Below is a small trained network, with its code and all its weights. Each question gives an input and a class and asks what happens when units are switched off, that is, made to give their printed mean instead of their output.

import numpy as np


def w(rows, s, z=0):
    codes = np.array(rows[::2]) - 128.0
    scale = np.full(codes.shape[1], s)
    scale[-1] = z or s
    return codes * scale


def norm(h):
    return h / np.sqrt((h * h).mean(-1, keepdims=True) + 1e-5)


def f(y):
    return np.maximum(y, 0)


def log_softmax(a):
    a = a - a.max(-1, keepdims=True)
    return a - np.log(np.exp(a).sum(-1, keepdims=True))


def net(x, mask):
    res = np.array(x, float).reshape(1, 7) / 4 @ E
    u = 0
    for l in range(4):
        y = f(norm(res) @ A[l][:, :-1].T + A[l][:, -1])
        res = res + np.where(mask[u : u + 9], y, B[l][:, -1]) @ B[l][:, :-1]
        u += 9
    return log_softmax(norm(res)[-1] @ U[:, :-1].T + U[:, -1])


A, B = {}, {}
E = w([
[105,196,246,242,99,148,180],'x0',
[131,124,127,132,137,124,130],'x1',
[212,100,118,144,127,223,121],'x2',
[56,121,191,30,147,228,165],'x3',
[21,53,130,188,96,140,81],'x4',
[62,149,35,126,58,162,254],'x5',
[129,133,131,120,112,132,128],'x6',
],0.0061)
A[0] = w([
[209,135,151,142,85,254,165,120],'L0N1',
[14,45,171,111,84,188,62,75],'L0N2',
[117,132,189,124,113,129,138,78],'L0N3',
[115,111,161,82,156,174,189,68],'L0N4',
[123,77,88,20,117,140,137,123],'L0N5',
[70,131,164,63,245,214,105,134],'L0N6',
[51,172,156,102,157,65,84,24],'L0N7',
[128,192,86,179,117,102,3,162],'L0N8',
[152,122,88,153,118,253,89,5],'L0N9',
],0.0078,0.003)
B[0] = w([
[55,93,118,121,211,114,115,225],'L0N1',
[212,52,70,200,73,57,192,254],'L0N2',
[106,167,175,183,154,202,119,163],'L0N3',
[107,233,129,180,52,152,132,188],'L0N4',
[105,92,64,110,180,128,109,238],'L0N5',
[164,166,96,141,3,163,12,252],'L0N6',
[44,82,182,29,124,86,142,178],'L0N7',
[177,98,108,166,89,143,108,208],'L0N8',
[113,61,177,83,254,151,142,176],'L0N9',
],0.0074,0.005)
A[1] = w([
[185,255,167,49,176,124,128,66],'L1N1',
[130,131,176,94,97,123,38,13],'L1N2',
[138,193,117,61,187,90,149,153],'L1N3',
[72,164,126,121,141,58,126,5],'L1N4',
[75,137,123,78,95,155,84,76],'L1N5',
[182,142,138,105,148,185,142,121],'L1N6',
[148,117,155,185,207,166,97,84],'L1N7',
[155,109,194,222,151,147,84,112],'L1N8',
[182,250,105,60,177,183,117,118],'L1N9',
],0.009,0.0024)
B[1] = w([
[120,61,107,176,103,84,144,190],'L1N1',
[251,145,158,113,143,121,119,192],'L1N2',
[108,49,134,137,121,123,137,185],'L1N3',
[100,135,150,80,93,123,110,159],'L1N4',
[175,121,121,139,125,127,92,189],'L1N5',
[97,88,132,136,126,187,114,166],'L1N6',
[102,101,170,81,134,149,117,192],'L1N7',
[147,134,84,118,143,78,151,252],'L1N8',
[101,79,94,197,68,79,148,213],'L1N9',
],0.011,0.0047)
A[2] = w([
[122,163,150,54,34,59,125,80],'L2N1',
[108,163,209,175,142,145,182,85],'L2N2',
[81,187,94,89,105,84,179,186],'L2N3',
[145,161,47,109,86,125,127,252],'L2N4',
[119,117,143,94,72,194,138,116],'L2N5',
[156,170,120,73,156,123,161,114],'L2N6',
[108,148,93,126,156,137,180,29],'L2N7',
[130,133,144,121,89,176,114,104],'L2N8',
[122,140,251,222,138,119,171,140],'L2N9',
],0.011,0.0029)
B[2] = w([
[47,125,189,162,190,145,179,198],'L2N1',
[234,141,87,48,146,102,114,179],'L2N2',
[178,64,127,132,212,193,80,204],'L2N3',
[100,254,172,165,146,135,130,254],'L2N4',
[126,148,159,187,162,134,48,165],'L2N5',
[186,138,91,202,114,206,106,129],'L2N6',
[180,174,206,131,188,184,152,152],'L2N7',
[59,88,227,184,112,133,57,149],'L2N8',
[159,148,43,32,76,154,101,236],'L2N9',
],0.0084,0.0065)
A[3] = w([
[219,82,150,254,197,134,122,69],'L3N1',
[193,145,142,95,116,81,63,158],'L3N2',
[106,113,89,165,177,131,66,92],'L3N3',
[145,140,125,170,170,82,164,135],'L3N4',
[69,163,186,68,125,76,150,176],'L3N5',
[151,168,84,167,197,106,52,156],'L3N6',
[102,88,149,118,145,168,95,1],'L3N7',
[99,150,61,173,186,201,145,144],'L3N8',
[135,114,50,81,141,88,131,74],'L3N9',
],0.0093,0.002)
B[3] = w([
[44,131,188,141,100,135,202,247],'L3N1',
[132,159,148,174,173,153,190,243],'L3N2',
[141,163,114,48,103,133,158,217],'L3N3',
[99,128,150,150,32,189,112,175],'L3N4',
[92,79,161,23,152,133,91,157],'L3N5',
[77,201,109,129,153,174,147,245],'L3N6',
[99,152,160,58,35,86,91,159],'L3N7',
[210,103,254,171,158,54,136,253],'L3N8',
[178,162,60,56,90,145,75,205],'L3N9',
],0.0083,0.0059)
U = w([
[62,240,162,200,81,185,103,251],'0',
[163,212,34,16,151,171,103,109],'1',
[90,18,56,225,60,91,189,48],'2',
[49,21,218,27,254,169,130,130],'3',
[172,148,223,196,229,156,147,67],'4',
],0.0093,0.0029)

Each question gives the input, the list of numbers given to net, and the class t.
The units are the neurons (one row each of A and B). Each row of codes is followed by its name. A weight is (code - 128) times the scale printed after its matrix; where a second scale follows, it is the last column's (A, B and U).
mask holds one flag per neuron, layer by layer. A switched-off neuron (its flag False) gives its mean, the last column of its row in B, instead of its output. The means were averaged over made-up inputs and are rounded, as every weight is.
A unit's drop is (log p(t) with every unit on - log p(t) with that unit switched off) / (log p(t) with every unit on - log p(t) with every unit switched off).
The circuit of an input: a set's keep is (log p(t) with only the set's units on - log p(t) with every unit switched off) / (log p(t) with every unit on - log p(t) with every unit switched off). Starting from the 12 units with the biggest drops (on a tie, the unit counted first), units are removed one at a time, each time the one whose removal leaves the highest keep (on an exact tie, the one counted first), for as long as the keep stays at least 0.8.
units of the circuit, in order: the units of the circuit, biggest drop first
top k neurons: the k neurons with the biggest drops, biggest first
k most important neurons of layer l: the k neurons of layer l with the biggest drops, biggest first
input [-4,4,8,-4,7,7,8], class 3: 2 most important neurons of layer 0 : [L0N9; L0N6]
input [0,-7,-7,-6,-1,0,4], class 3: units of the circuit, in order : [L0N7; L2N1; L3N5]
input [-1,-6,5,5,0,-5,-3], class 0: units of the circuit, in order : [L0N6]
input [-4,1,-5,-3,-6,2,-7], class 2: top 4 neurons : [L1N3; L0N2; L2N9; L1N9]
input [7,2,-8,-1,-6,-7,-5], class 3: units of the circuit, in order : [L0N7; L3N5]
input [8,4,5,-7,-7,-5,3], class 1: units of the circuit, in order : [L2N9; L3N8]
input [-1,-3,-6,-2,-3,7,-1], class 4: top 2 neurons : [L2N3; L3N8]
input [-7,-7,-7,7,1,3,-4], class 0: units of the circuit, in order : [L0N6; L2N4]
input [-4,6,5,-8,8,8,-1], class 0: units of the circuit, in order : [L2N4; L0N2]
input [6,2,-3,-6,-2,7,-1], class 4: units of the circuit, in order : [L2N3; L3N8; L0N2]
input [-3,-4,-4,-6,-7,-6,-6], class 2: units of the circuit, in order : [L1N1; L0N2; L1N3; L1N9]
input [3,-8,-2,0,1,8,3], class 4: units of the circuit, in order : [L3N8; L2N3]
input [0,6,7,-2,-6,8,-1], class 4: units of the circuit, in order : [L3N8; L0N1]
input [-6,-5,-1,0,6,-1,7], class 1: top 4 neurons : [L0N5; L3N9; L1N9; L1N1]
input [5,3,0,-3,1,2,-5], class 1: units of the circuit, in order : [L2N9; L0N6; L0N2]
input [5,-3,6,4,-1,-4,-1], class 3: 3 most important neurons of layer 1 : [L1N7; L1N6; L1N8]
input [-4,-1,2,6,8,-4,8], class 2: top neuron : [L0N2]
input [3,-6,8,5,2,6,-7], class 3: top 2 neurons : [L0N9; L0N1]
input [4,8,-6,0,-4,-1,-3], class 3: top 2 neurons : [L1N4; L0N7]
input [-2,3,2,-3,-6,7,-4], class 4: units of the circuit, in order : [L3N8; L2N4; L0N6]
input [-6,-6,1,-8,-5,5,5], class 0: top 2 neurons : [L2N4; L2N9]
input [5,8,1,4,-3,0,4], class 1: most important neuron of layer 1 : [L1N8]
input [-7,0,-3,6,-1,-6,-7], class 1: top 2 neurons : [L0N5; L3N8]
input [3,-5,-2,8,4,-5,-5], class 0: top 2 neurons : [L0N6; L3N8]
input [5,1,-7,-4,-6,-1,1], class 3: top 2 neurons : [L1N4; L0N7]
input [6,-5,1,-6,7,-5,0], class 2: 2 most important neurons of layer 1 : [L1N8; L1N7]
input [-4,3,1,-2,-5,-3,-8], class 2: top 2 neurons : [L0N2; L0N6]
